Below are the code and all the weights of a small trained network. Each question names an input and a target symbol and asks about switching units off, where a switched-off unit gives its printed mean instead of its output.

import numpy as np


def w(rows, s, z=0):
    codes = np.array(rows[::2]) - 128.0
    scale = np.full(codes.shape[1], s)
    scale[-1] = z or s
    return codes * scale


def norm(h):
    return h / np.sqrt((h * h).mean(-1, keepdims=True) + 1e-5)


def f(y):
    return np.maximum(y, 0)


def softmax(a):
    e = np.exp(a - a.max(-1, keepdims=True))
    return e / e.sum(-1, keepdims=True)


def log_softmax(a):
    a = a - a.max(-1, keepdims=True)
    return a - np.log(np.exp(a).sum(-1, keepdims=True))


def net(x, mask):
    ids = ['ΓΨαδητω'.index(c) for c in x.split()]
    T = len(ids)
    res = E[ids] + P[:T]
    q, k, v = (norm(res) @ M[0].T for M in (Q, K, V))
    z = softmax(np.where(np.tri(T) > 0, q @ k.T / 2**0.5, -1e9)) @ v
    res = res + np.where(mask[0], z, O[0][:, -1]) @ O[0][:, :-1]
    y = f(norm(res) @ A[0][:, :-1].T + A[0][:, -1])
    res = res + np.where(mask[1:9], y, B[0][:, -1]) @ B[0][:, :-1]
    return log_softmax(norm(res)[-1] @ U[:, :-1].T + U[:, -1])


Q, K, V, O, A, B = {}, {}, {}, {}, {}, {}
E = w([
[144,128,122,106,188,181,113,121,173,36,161,154],'Γ',
[131,84,77,176,168,75,104,174,85,118,74,92],'Ψ',
[120,161,138,79,124,94,152,241,153,104,143,42],'α',
[175,126,105,91,120,114,113,125,102,1,111,99],'δ',
[78,121,72,95,138,118,186,116,56,125,99,177],'η',
[150,105,110,85,197,76,138,123,25,161,115,164],'τ',
[125,179,114,108,146,136,154,127,97,126,147,83],'ω',
],0.023)
P = w([
[2,88,193,130,195,164,144,30,110,164,100,66],'0',
[74,158,152,181,174,173,101,82,104,125,113,100],'1',
[121,155,137,172,161,157,141,120,95,90,134,105],'2',
[117,158,111,155,149,108,112,139,120,63,149,127],'3',
[161,165,105,120,121,136,105,146,148,82,105,137],'4',
[145,159,78,131,116,98,82,159,174,62,134,153],'5',
[168,120,63,105,100,109,108,174,185,68,110,153],'6',
[138,136,82,94,142,146,18,237,85,73,111,171],'7',
],0.016)
Q[0] = w([
[160,179,122,185,145,207,101,169,119,57,146,36],'head 0',
[132,146,200,160,144,101,203,1,170,131,153,26],'head 0',
],0.025)
K[0] = w([
[101,247,111,70,201,142,159,114,29,90,142,104],'head 0',
[20,103,231,164,150,183,134,5,68,178,132,25],'head 0',
],0.024)
V[0] = w([
[192,83,190,168,151,58,131,15,119,107,88,241],'head 0',
[166,75,222,118,250,168,109,153,222,71,150,146],'head 0',
],0.02)
O[0] = w([
[118,57,134,112,92,140,83,213,19,8,110,104,18],'head 0',
[194,67,183,52,214,80,94,177,255,115,109,186,254],'head 0',
],0.0094,0.0074)
A[0] = w([
[110,126,11,188,179,133,158,107,66,171,102,114,180],'neuron 0',
[80,130,38,131,195,122,139,143,71,136,98,125,199],'neuron 1',
[130,167,88,172,128,173,168,74,172,129,146,158,149],'neuron 2',
[160,50,77,251,73,124,133,67,54,209,126,173,3],'neuron 3',
[134,156,169,39,147,112,121,127,178,94,156,48,36],'neuron 4',
[58,159,163,41,98,167,188,50,192,109,161,108,72],'neuron 5',
[123,172,93,155,77,212,139,139,154,102,152,70,207],'neuron 6',
[110,125,25,191,220,73,181,104,69,177,63,157,23],'neuron 7',
],0.025,0.0053)
B[0] = w([
[198,79,147,136,74,104,34,51,64,237,159,161,248],'neuron 0',
[116,199,154,121,122,108,204,101,186,147,139,115,227],'neuron 1',
[82,128,181,93,55,132,161,93,42,99,141,91,229],'neuron 2',
[2,207,152,86,130,94,124,205,154,99,135,126,181],'neuron 3',
[75,139,116,166,41,143,144,114,55,138,143,96,224],'neuron 4',
[173,132,74,130,217,101,41,220,160,140,143,127,196],'neuron 5',
[182,78,117,117,224,169,201,122,202,90,104,116,206],'neuron 6',
[151,83,71,161,166,190,142,199,154,32,91,141,230],'neuron 7',
],0.025,0.019)
U = w([
[145,90,158,112,105,84,201,8,125,198,92,119,152],'Γ',
[210,131,181,176,23,206,78,159,217,93,220,192,1],'Ψ',
[155,173,125,138,154,176,187,156,156,42,79,74,117],'α',
[197,69,50,115,172,149,75,94,49,131,147,116,96],'δ',
[62,2,147,62,123,72,115,154,134,138,111,150,127],'η',
[74,226,130,97,137,110,122,169,172,183,197,124,113],'τ',
[40,153,91,117,64,153,123,122,21,102,84,143,209],'ω',
],0.0082,0.0048)

Each question gives the input, a string of symbols that net reads in full, and the target symbol t.
The units are the heads (2 rows each of Q, K, V and O) and the neurons (one row each of A and B). Each row of codes is followed by its name. A weight is (code - 128) times the scale printed after its matrix; where a second scale follows, it is the last column's (O, A, B and U).
mask holds one flag per unit, heads first, then neurons. A switched-off unit (its flag False) gives its mean, the last column of its rows in O or B, instead of its output. The means were averaged over made-up inputs and are rounded, as every weight is.
A unit's drop is (log p(t) with every unit on - log p(t) with that unit switched off) / (log p(t) with every unit on - log p(t) with every unit switched off).
The circuit of an input: a set's keep is (log p(t) with only the set's units on - log p(t) with every unit switched off) / (log p(t) with every unit on - log p(t) with every unit switched off). Starting from all 9 units, units are removed one at a time, each time the one whose removal leaves the highest keep (on an exact tie, the one counted first), for as long as the keep stays at least 0.8.
units of the circuit, in order: the units of the circuit, biggest drop first
top k neurons: the k neurons with the biggest drops, biggest first
drop of u: that unit's drop, to one decimal
input η Ψ τ τ, target Γ: units of the circuit, in order	(neuron 5)
input α η Ψ η, target Ψ: units of the circuit, in order	(neuron 0; neuron 7; neuron 1; head 0)
input Γ τ Γ δ Γ Γ Ψ, target η: top 2 neurons	(neuron 1; neuron 0)
input α Ψ Γ α α, target τ: units of the circuit, in order	(head 0; neuron 5)
input Γ ω Γ η τ τ, target Γ: top 4 neurons	(neuron 1; neuron 5; neuron 7; neuron 4)
input Γ Ψ δ ω, target δ: units of the circuit, in order	(head 0; neuron 0; neuron 5; neuron 7)
input Γ Γ Γ, target η: top 3 neurons	(neuron 1; neuron 7; neuron 0)
input Γ η ω τ Ψ, target Γ: top 3 neurons	(neuron 1; neuron 0; neuron 5)
input ω Γ ω δ δ Γ η τ, target τ: units of the circuit, in order	(neuron 3; head 0; neuron 1)
input τ Γ Γ η Γ Γ α, target τ: top 3 neurons	(neuron 5; neuron 0; neuron 7)
input α Γ δ τ δ α, target α: top 3 neurons	(neuron 0; neuron 6; neuron 2)
input η δ α δ Ψ τ η, target Γ: top 2 neurons	(neuron 0; neuron 1)
input Γ η Γ Ψ Γ Ψ Γ ω, target δ: top 2 neurons	(neuron 5; neuron 7)
input ω α Γ η Ψ Γ, target Γ: top 2 neurons	(neuron 0; neuron 6)
input ω Γ Γ Ψ Γ Γ ω Ψ, target ω: top 4 neurons	(neuron 2; neuron 3; neuron 7; neuron 0)
input Ψ Γ ω τ α, target δ: top neuron	(neuron 5)
input Ψ ω Γ τ Γ, target α: drop of neuron 0	0.7
input τ Γ Ψ Γ δ δ Ψ, target α: drop of neuron 1	0.0
input Γ η τ α Γ Γ Γ Γ, target η: drop of neuron 0	0.2
